-96 87
-80 88
-68 21
-87 34
48 63
->
-96 87
-80 88

7 -26
-16 24
-39 71
-22 46
->
7 -26
-16 24

43 -22 45 27 -29
-54 59 74 -4 -64
->
43 -22
-54 59

-55 27
-90 73
-40 46
->
-55 27
-90 73

-11 78
-6 67
8 27
13 11
-18 92
->
-11 78
-6 67

8 -3 4 -35 -18
-49 -3 10 -18 -71
-47 -3 14 -18 -72
3 -10 -19 -43 2
->
8 -3
-49 -3
---
-5 -80 36 -6
63 28 -77 -18
->
-5 -80
63 28

-2 0 -2
60 13 -11
-2 31 -83
24 55 -58
15 -82 -7
->
-2 0
60 13

32 75 -62 94
-70 80 90 -17
->
32 75
-70 80

94 42
22 -1
-34 -75
-71 46
-96 48
->
94 42
22 -1

33 42 -12 -79
31 72 17 52
28 51 0 -74
82 40 -30 20
10 85 37 41
->
33 42
31 72

-75 27 -4 6
-18 -45 18 -62
-53 -21 9 43
-8 -52 33 4
14 72 13 -26
->
-75 27
-18 -45
---
-81 56 64 77 90
88 -71 -43 -81 -55
-16 -18 -20 23 -50
->
77 90 -81 56 64
-81 -55 88 -71 -43
23 -50 -16 -18 -20

28 -8 19 62 14 -45 -24 -47 -36 53 -34 -51 28 -3 57 -18
-2 15 11 62 -38 77 -8 -6 -55 55 14 -17 -2 -27 59 -1
12 -89 -7 11 5 -82 27 23 -50 -15 -34 -6 12 -70 -27 -12
-49 25 -5 -55 -11 -16 -22 -61 53 -26 25 48 -49 22 0 31
22 36 26 -39 -59 72 21 21 -15 34 79 -60 22 16 12 30
-52 15 -24 17 15 -31 14 -27 58 -38 54 46 -52 21 -14 0
->
57 -18 28 -8 19 62 14 -45 -24 -47 -36 53 -34 -51 28 -3
59 -1 -2 15 11 62 -38 77 -8 -6 -55 55 14 -17 -2 -27
-27 -12 12 -89 -7 11 5 -82 27 23 -50 -15 -34 -6 12 -70
0 31 -49 25 -5 -55 -11 -16 -22 -61 53 -26 25 48 -49 22
12 30 22 36 26 -39 -59 72 21 21 -15 34 79 -60 22 16
-14 0 -52 15 -24 17 15 -31 14 -27 58 -38 54 46 -52 21

-46 -37 -65 -59 -5
33 61 11 25 -41
-36 -39 33 -1 -64
-8 -30 -52 -35 69
26 -21 48 40 53
12 33 7 11 -37
-33 -61 -11 -24 45
-12 7 35 15 -66
-32 -9 -52 -45 -14
46 50 82 68 -34
->
-59 -5 -46 -37 -65
25 -41 33 61 11
-1 -64 -36 -39 33
-35 69 -8 -30 -52
40 53 26 -21 48
11 -37 12 33 7
-24 45 -33 -61 -11
15 -66 -12 7 35
-45 -14 -32 -9 -52
68 -34 46 50 82

-70 7 -17 -14 -47 -8
-69 -43 -7 24 26 0
19 -29 19 -5 -33 -7
-60 24 5 -17 -10 -23
47 30 -38 -24 -23 10
80 -64 27 -40 -59 19
67 -28 -41 76 41 -8
-27 60 -72 39 -5 8
-39 8 29 44 -52 -1
28 -36 -1 -44 8 3
->
-47 -8 -70 7 -17 -14
26 0 -69 -43 -7 24
-33 -7 19 -29 19 -5
-10 -23 -60 24 5 -17
-23 10 47 30 -38 -24
-59 19 80 -64 27 -40
41 -8 67 -28 -41 76
-5 8 -27 60 -72 39
-52 -1 -39 8 29 44
8 3 28 -36 -1 -44

-5 18 17 -15 2 71 -67 -27 -10 -8 13 -28 18 19
14 27 16 -14 -6 35 -67 -31 -24 -20 10 -43 19 -2
15 15 23 -22 -2 50 -72 -48 -13 -22 24 -55 3 21
18 18 13 -21 -9 48 -59 -61 -17 -33 24 -40 14 14
-2 17 8 -12 10 52 -61 -23 -12 -21 27 -34 5 24
->
18 19 -5 18 17 -15 2 71 -67 -27 -10 -8 13 -28
19 -2 14 27 16 -14 -6 35 -67 -31 -24 -20 10 -43
3 21 15 15 23 -22 -2 50 -72 -48 -13 -22 24 -55
14 14 18 18 13 -21 -9 48 -59 -61 -17 -33 24 -40
5 24 -2 17 8 -12 10 52 -61 -23 -12 -21 27 -34

-37 24 38 60 28 -25 -47 38
-31 18 42 66 23 -18 -42 38
74 -38 27 4 -89 63 50 -4
-50 50 41 53 20 -43 -74 75
-24 22 59 75 1 -14 -46 56
-26 19 50 74 14 -14 -44 47
-75 39 -28 -5 90 -64 -51 5
74 -38 27 4 -90 63 51 -4
67 -54 -20 -34 -47 59 74 -54
-35 42 41 48 6 -31 -61 73
42 -47 -40 -50 -12 37 68 -75
-74 40 -28 -6 90 -64 -52 5
->
-47 38 -37 24 38 60 28 -25
-42 38 -31 18 42 66 23 -18
50 -4 74 -38 27 4 -89 63
-74 75 -50 50 41 53 20 -43
-46 56 -24 22 59 75 1 -14
-44 47 -26 19 50 74 14 -14
-51 5 -75 39 -28 -5 90 -64
51 -4 74 -38 27 4 -90 63
74 -54 67 -54 -20 -34 -47 59
-61 73 -35 42 41 48 6 -31
68 -75 42 -47 -40 -50 -12 37
-52 5 -74 40 -28 -6 90 -64

69 -23 81 49 90 -3 2 64 -4
69 -24 79 52 92 -5 8 62 -8
->
64 -4 69 -23 81 49 90 -3 2
62 -8 69 -24 79 52 92 -5 8
---
68 68 69 -82 69 68 41 69
-50 -50 -51 83 -52 -52 -15 -49
-27 -28 -19 -62 -33 -32 83 -26
-48 -49 -42 -68 -48 -50 84 -48
-55 -56 -60 84 -57 -56 -85 -56
->
68 -50 -27 -48 -55
68 -50 -28 -49 -56
69 -51 -19 -42 -60
-82 83 -62 -68 84
69 -52 -33 -48 -57
68 -52 -32 -50 -56
41 -15 83 84 -85
69 -49 -26 -48 -56

-28 -15 39 -13 8 -73 43
16 15 -19 4 -4 35 -24
-26 -29 28 -20 22 -31 56
16 -23 -10 -41 55 45 54
->
-28 16 -26 16
-15 15 -29 -23
39 -19 28 -10
-13 4 -20 -41
8 -4 22 55
-73 35 -31 45
43 -24 56 54

46 -23 88 -62 -37 -1 30 16
-10 10 30 28 15 20 34 30
-19 17 9 47 27 22 31 24
-19 17 9 47 27 22 31 24
-14 14 18 37 21 21 31 27
28 48 -42 24 42 22 -35 18
-20 17 8 49 27 22 31 24
-20 17 8 49 27 22 32 24
->
46 -10 -19 -19 -14 28 -20 -20
-23 10 17 17 14 48 17 17
88 30 9 9 18 -42 8 8
-62 28 47 47 37 24 49 49
-37 15 27 27 21 42 27 27
-1 20 22 22 21 22 22 22
30 34 31 31 31 -35 31 32
16 30 24 24 27 18 24 24

7 18 -27 -23 -5
-8 0 8 -2 6
44 -14 -69 94 4
-7 -19 0 22 -9
6 3 1 -9 4
->
7 -8 44 -7 6
18 0 -14 -19 3
-27 8 -69 0 1
-23 -2 94 22 -9
-5 6 4 -9 4

-64 -60 -53 4 20 -50 10 21 35
-40 -39 73 48 -16 -75 -16 56 -8
-13 71 69 -43 19 -54 38 17 16
-4 -63 57 -42 -53 7 22 2 77
-55 -5 -4 39 -14 34 -71 45 -11
-10 54 -25 -14 10 26 -70 -48 -30
->
-64 -40 -13 -4 -55 -10
-60 -39 71 -63 -5 54
-53 73 69 57 -4 -25
4 48 -43 -42 39 -14
20 -16 19 -53 -14 10
-50 -75 -54 7 34 26
10 -16 38 22 -71 -70
21 56 17 2 45 -48
35 -8 16 77 -11 -30

53 49 38 -76 39 -73 49 -70 39 58 -74 52 43 53
68 58 -7 -76 41 -76 64 -75 -3 69 -75 66 -19 64
-57 -42 75 77 3 66 -52 77 65 -39 75 -38 76 -53
67 60 -61 -77 29 -76 65 -77 -32 66 -77 64 -72 65
2 -2 -76 66 -5 77 4 -75 -75 -10 -75 -4 -76 0
->
53 68 -57 67 2
49 58 -42 60 -2
38 -7 75 -61 -76
-76 -76 77 -77 66
39 41 3 29 -5
-73 -76 66 -76 77
49 64 -52 65 4
-70 -75 77 -77 -75
39 -3 65 -32 -75
58 69 -39 66 -10
-74 -75 75 -77 -75
52 66 -38 64 -4
43 -19 76 -72 -76
53 64 -53 65 0

-12 -34 19 15 -25 -21 -12 9 -7
-27 -89 41 36 -57 -45 -47 23 -10
-6 -52 35 28 17 -19 28 15 25
-16 -23 27 25 35 -6 5 9 25
-5 -11 7 9 -7 -3 -2 1 0
-16 -35 30 47 54 -18 5 13 35
48 -20 56 55 75 -7 36 23 -44
->
-12 -27 -6 -16 -5 -16 48
-34 -89 -52 -23 -11 -35 -20
19 41 35 27 7 30 56
15 36 28 25 9 47 55
-25 -57 17 35 -7 54 75
-21 -45 -19 -6 -3 -18 -7
-12 -47 28 5 -2 5 36
9 23 15 9 1 13 23
-7 -10 25 25 0 35 -44

44 62 49
27 -17 56
2 55 38
44 62 50
2 57 39
3 68 39
3 52 40
-3 58 33
->
44 27 2 44 2 3 3 -3
62 -17 55 62 57 68 52 58
49 56 38 50 39 39 40 33
